[46, 35, 2, 77, 64, 75, 73]
77, 2
[[-4, -19, -28, -1, -6, -5], [-22, -39, -44, 32, -30, 4], [-14, -14, -29, 0, -5, -40]]
32, -44
[133, 126, 203, 185, 150, 64]
203, 64
[[190, 63, 57, 103, 187, 79], [205, 65, 85, 99, 159, 125]]
205, 57
[52, 79, 41, 17, 77]
79, 17
[[186, 110, 98, 81], [196, 89, 129, 62]]
196, 62
[-787, -689, -673, -30, 516, -703, -43]
516, -787
[[5, 3, 7, 7, 4, 3, 4], [5, 8, 2, 1, 6, 7, 7], [4, 6, 5, 5, 5, 5, 5]]
8, 1
---
[[4925, 3567, 6156, 5962, 8489, 4380], [4929, 5688, 2783, 8871, 6867, 6413], [6226, 3049, 5596, 5826, 7797, 8127]]: 6156
[[3, 7, 5, 6, 6, 2], [2, 1, 6, 5, 5, 8]]: 5
[52, 19, 84, 9, 5]: 84
[[7, 10, -3, -26], [25, 0, 34, 41], [-23, -20, -5, -4]]: -3
[[6, 2, 1, 5], [2, 7, 2, 6]]: 1
[234, 68, 78, 196, 173, 2, 169]: 78
---
[ -6.1  51.2  43.1 -12.2  14.8 -28.0  67.7] ans = -6.1, 67.7

[ 63.8  16.0  27.3  47.8 -53.0 -16.4  78.1] ans = 63.8, 78.1

[-74.1  32.7  37.4  63.4] ans = -74.1, 63.4

[ 31.6   5.2 -69.2 -23.8  68.2  -1.3] ans = 31.6, -1.3

[[  2.7  -5.5 -11.7  -7.4  -8.9  -1.8]
 [ 10.7   8.6 -70.5 -67.6 -55.7 -83.6]] ans = 2.7, -83.6

[ 26.9  56.6 -69.7  73.4] ans = 26.9, 73.4

[[-48.5  44.7  -7.6  59.6]
 [ 77.4  -3.8   3.9 -19.2]] ans = -48.5, -19.2
---
[-542  191 -203 -937 -918  607] => -937
[205 210 205  61] => 210
[6060 5872 6129 9440 6339 1534 6639] => 6339
[-21  -4  19 -31  46 -20] => -31
[ 996   58 -888 -426] => 58
[8 2 7 2] => 2
---
[[  2.0  -6.6 -26.4  25.1  37.0 -16.4]
 [-14.0 -72.7 -57.7 -65.4   9.6  23.9]
 [-15.6 -79.6 -61.6 -44.1  -3.8  38.8]]: -16.4

[[  0.0 -34.5 -26.3 -19.1  23.0  56.6]
 [ 58.4   0.0 -25.2  71.1 -37.5   0.0]
 [ 58.4 -50.4 -26.5  51.6 -38.7  16.6]]: 56.6

[[ -5.3 -17.2   3.4 -12.6 -34.9  -4.4 -13.0]
 [-23.6 -56.7  -1.6 -15.5 -10.4  40.8   6.6]
 [-42.4 -24.1  13.5  44.5  40.8  59.6 -24.6]]: -13.0

[[  9.0  37.2  40.6 -18.8  -6.6 -46.8]
 [  4.4  25.2  21.8 -27.6   8.2 -43.6]
 [-12.3 -62.3 -53.1 -54.6  14.4  18.8]]: -46.8

[[-37.7 -62.0 -13.0 -24.2]
 [ 44.9   5.1 -15.0  38.5]
 [ 16.5  36.1   0.9   7.9]]: -24.2

[[ 42.2 -19.3  -1.2 -17.7 -37.0 -11.5  15.1]
 [ -5.3 -43.3  16.9  33.6  11.8  14.3   3.4]
 [  6.1  -9.5   3.6  29.3 -62.2  -2.2  12.4]]: 15.1

[[-32.6 -49.7 -27.3  63.5  12.7]
 [ 29.1  30.1 -28.1  10.6 -43.5]
 [ 33.2  -0.3 -60.3  -1.5  45.4]]: 12.7
---
[[16.9, 12.6, 2.7, 44.4, -27.8], [-13.6, 12.6, -78.5, -80.3, 25.0]] → 16.9, 25.0
[3.4, 11.4, -7.3, 65.2, -38.4, 49.8] → 3.4, 49.8
[[-66.6, -12.8, 31.1, -63.2, 53.7, 4.2], [-3.0, -2.3, -24.0, -11.3, -48.7, -3.0]] → -66.6, -3.0
[12.4, -9.8, 62.5, 26.3, -16.9, 17.6, 8.2] → 12.4, 8.2
[[53.3, 53.3, -48.6, -52.9], [72.2, 72.2, -6.3, -71.8]] → 53.3, -71.8
[-69.2, 51.5, -45.3, -28.1, -28.3] → -69.2, -28.3
[18.6, -56.0, 22.5, -72.6, 1.7] → 18.6, 1.7
[[-31.2, 5.5, -12.5, 8.0, 50.9, 26.6, -21.9], [26.5, 11.8, 4.0, -0.4, -3.6, -10.4, -6.4], [-68.9, -23.8, -4.9, 1.1, -47.2, 25.9, -28.3]] → -31.2, -28.3
[[62.7, 29.7, -56.7, -54.5, -21.1], [74.0, 28.6, -26.6, -50.9, -37.4]] → 62.7, -37.4
